Below are the code and all the weights of a small trained network. Each question names an input and a target symbol and asks about switching units off, where a switched-off unit gives its printed mean instead of its output.

import numpy as np


def w(rows, s, z=0):
    codes = np.array(rows[::2]) - 128.0
    scale = np.full(codes.shape[1], s)
    scale[-1] = z or s
    return codes * scale


def f(y):
    return np.maximum(y, 0)


def softmax(a):
    e = np.exp(a - a.max(-1, keepdims=True))
    return e / e.sum(-1, keepdims=True)


def log_softmax(a):
    a = a - a.max(-1, keepdims=True)
    return a - np.log(np.exp(a).sum(-1, keepdims=True))


def net(x, mask):
    ids = ['ΓΦΩαεηθμξτ'.index(c) for c in x.split()]
    T = len(ids)
    res = E[ids] + P[:T]
    r = res
    for j in range(2):
        rows = slice(2 * j, 2 * j + 2)
        q, k, v = (r @ M[0][rows].T for M in (Q, K, V))
        z = softmax(np.where(np.tri(T) > 0, q @ k.T / 2**0.5, -1e9)) @ v
        o = O[0][rows]
        res = res + np.where(mask[j], z, o[:, -1]) @ o[:, :-1]
    y = f(res @ A[0][:, :-1].T + A[0][:, -1])
    res = res + np.where(mask[2:18], y, B[0][:, -1]) @ B[0][:, :-1]
    return log_softmax(res[-1] @ U[:, :-1].T + U[:, -1])


Q, K, V, O, A, B = {}, {}, {}, {}, {}, {}
E = w([
[178,93,87,85],'Γ',
[131,147,176,91],'Φ',
[64,116,7,145],'Ω',
[140,179,62,151],'α',
[152,174,123,133],'ε',
[128,225,56,101],'η',
[140,153,140,184],'θ',
[140,104,133,150],'μ',
[154,169,131,137],'ξ',
[133,129,179,88],'τ',
],0.02)
P = w([
[255,93,66,148],'0',
[47,137,151,144],'1',
[178,120,173,187],'2',
[90,97,166,117],'3',
[154,142,162,170],'4',
[38,141,236,193],'5',
[205,145,136,80],'6',
[57,134,166,149],'7',
[135,127,162,157],'8',
[65,151,143,124],'9',
[139,129,147,151],'10',
[65,126,176,151],'11',
[157,154,103,87],'12',
[40,206,103,127],'13',
],0.0094)
Q[0] = w([
[73,130,68,184],'H1',
[182,141,127,156],'H1',
[150,51,118,131],'H2',
[209,69,126,7],'H2',
],0.012)
K[0] = w([
[159,193,124,183],'H1',
[160,162,169,122],'H1',
[75,171,82,109],'H2',
[78,118,250,103],'H2',
],0.011)
V[0] = w([
[100,194,187,105],'H1',
[204,130,135,119],'H1',
[87,19,1,176],'H2',
[244,116,87,107],'H2',
],0.0082)
O[0] = w([
[174,74,195,100,112],'H1',
[108,158,106,182,138],'H1',
[178,183,18,1,253],'H2',
[162,93,250,135,198],'H2',
],0.0074,0.0077)
A[0] = w([
[197,89,254,111,93],'N1',
[24,203,91,115,177],'N2',
[147,184,150,99,246],'N3',
[180,60,100,175,176],'N4',
[185,176,124,181,2],'N5',
[65,76,122,84,51],'N6',
[82,32,28,44,118],'N7',
[206,180,123,193,127],'N8',
[184,158,170,111,231],'N9',
[165,148,240,125,156],'N10',
[162,161,116,43,159],'N11',
[160,109,4,162,145],'N12',
[11,97,168,168,71],'N13',
[174,120,164,214,180],'N14',
[65,156,127,121,92],'N15',
[79,23,51,139,183],'N16',
],0.0097,0.0025)
B[0] = w([
[138,196,152,132,177],'N1',
[149,95,234,132,227],'N2',
[51,45,109,153,197],'N3',
[139,17,174,123,142],'N4',
[197,202,5,168,151],'N5',
[190,91,136,45,145],'N6',
[132,99,139,144,254],'N7',
[112,117,65,33,176],'N8',
[143,99,179,197,186],'N9',
[113,185,91,138,185],'N10',
[90,81,148,139,233],'N11',
[49,127,154,211,255],'N12',
[160,94,37,113,146],'N13',
[101,94,97,4,165],'N14',
[156,105,96,48,148],'N15',
[255,246,173,114,188],'N16',
],0.0065,0.011)
U = w([
[133,84,141,152,65],'Γ',
[118,180,171,153,177],'Φ',
[96,152,133,253,215],'Ω',
[98,172,75,141,70],'α',
[150,190,95,76,187],'ε',
[96,164,109,97,63],'η',
[136,170,87,98,6],'θ',
[57,34,124,53,177],'μ',
[128,181,99,82,67],'ξ',
[106,150,176,150,200],'τ',
],0.011,0.0015)

Each question gives the input, a string of symbols that net reads in full, and the target symbol t.
The units are the heads (2 rows each of Q, K, V and O) and the neurons (one row each of A and B). Each row of codes is followed by its name. A weight is (code - 128) times the scale printed after its matrix; where a second scale follows, it is the last column's (O, A, B and U).
mask holds one flag per unit, heads first, then neurons. A switched-off unit (its flag False) gives its mean, the last column of its rows in O or B, instead of its output. The means were averaged over made-up inputs and are rounded, as every weight is.
A unit's drop is (log p(t) with every unit on - log p(t) with that unit switched off) / (log p(t) with every unit on - log p(t) with every unit switched off).
The circuit of an input: a set's keep is (log p(t) with only the set's units on - log p(t) with every unit switched off) / (log p(t) with every unit on - log p(t) with every unit switched off). Starting from the 12 units with the biggest drops (on a tie, the unit counted first), units are removed one at a time, each time the one whose removal leaves the highest keep (on an exact tie, the one counted first), for as long as the keep stays at least 0.8.
units of the circuit, in order: the units of the circuit, biggest drop first
unit that matters most: the unit with the biggest drop
k most important neurons: the k neurons with the biggest drops, biggest first
heads that matter: for each layer, one digit per head in row order, 1 if its drop is at least 0.15 and else 0, layers parted by /
drop when u is switched off: that unit's drop, to one decimal
input Ω Γ ξ τ ε Γ ε Γ Φ Ω θ ξ, target μ: units of the circuit, in order -> [H2; N16; N3]
input Ω η α ε Φ ε, target μ: 2 most important neurons -> [N3; N11]
input Ω Φ Ω Φ Ω μ α α Φ ξ ε ξ, target μ: units of the circuit, in order -> [H2; N16; N3; N11]
input Γ θ ε, target ε: heads that matter -> 01
input Ω ε τ α ε α Ω μ, target μ: units of the circuit, in order -> [H2; N16; N11]
input Ω Ω ξ ξ α Φ, target μ: heads that matter -> 11
input Ω Γ ε Ω ξ ε Ω Γ τ Ω Φ θ, target μ: heads that matter -> 01
input ξ μ Ω Φ τ Ω Ω, target Ω: heads that matter -> 00
input Ω Ω α τ Ω τ, target μ: units of the circuit, in order -> [H2; N16; N3]
input Ω ξ α Ω ε η, target μ: heads that matter -> 01
input Ω μ α Ω Φ Ω τ Ω α α Γ α, target μ: heads that matter -> 01
input Ω θ η Φ η Ω Ω Φ Ω α Ω Ω α Φ, target μ: unit that matters most -> N16
input Ω τ Ω ε, target μ: drop when N5 is switched off -> 0.1
input Ω α Φ Ω Ω μ, target μ: drop when N16 is switched off -> 0.2
input ξ Ω Ω, target Ω: drop when N14 is switched off -> 0.2
input Ω ε η Ω τ ε Ω Φ η Ω ξ α α Ω, target μ: drop when N2 is switched off -> 0.5
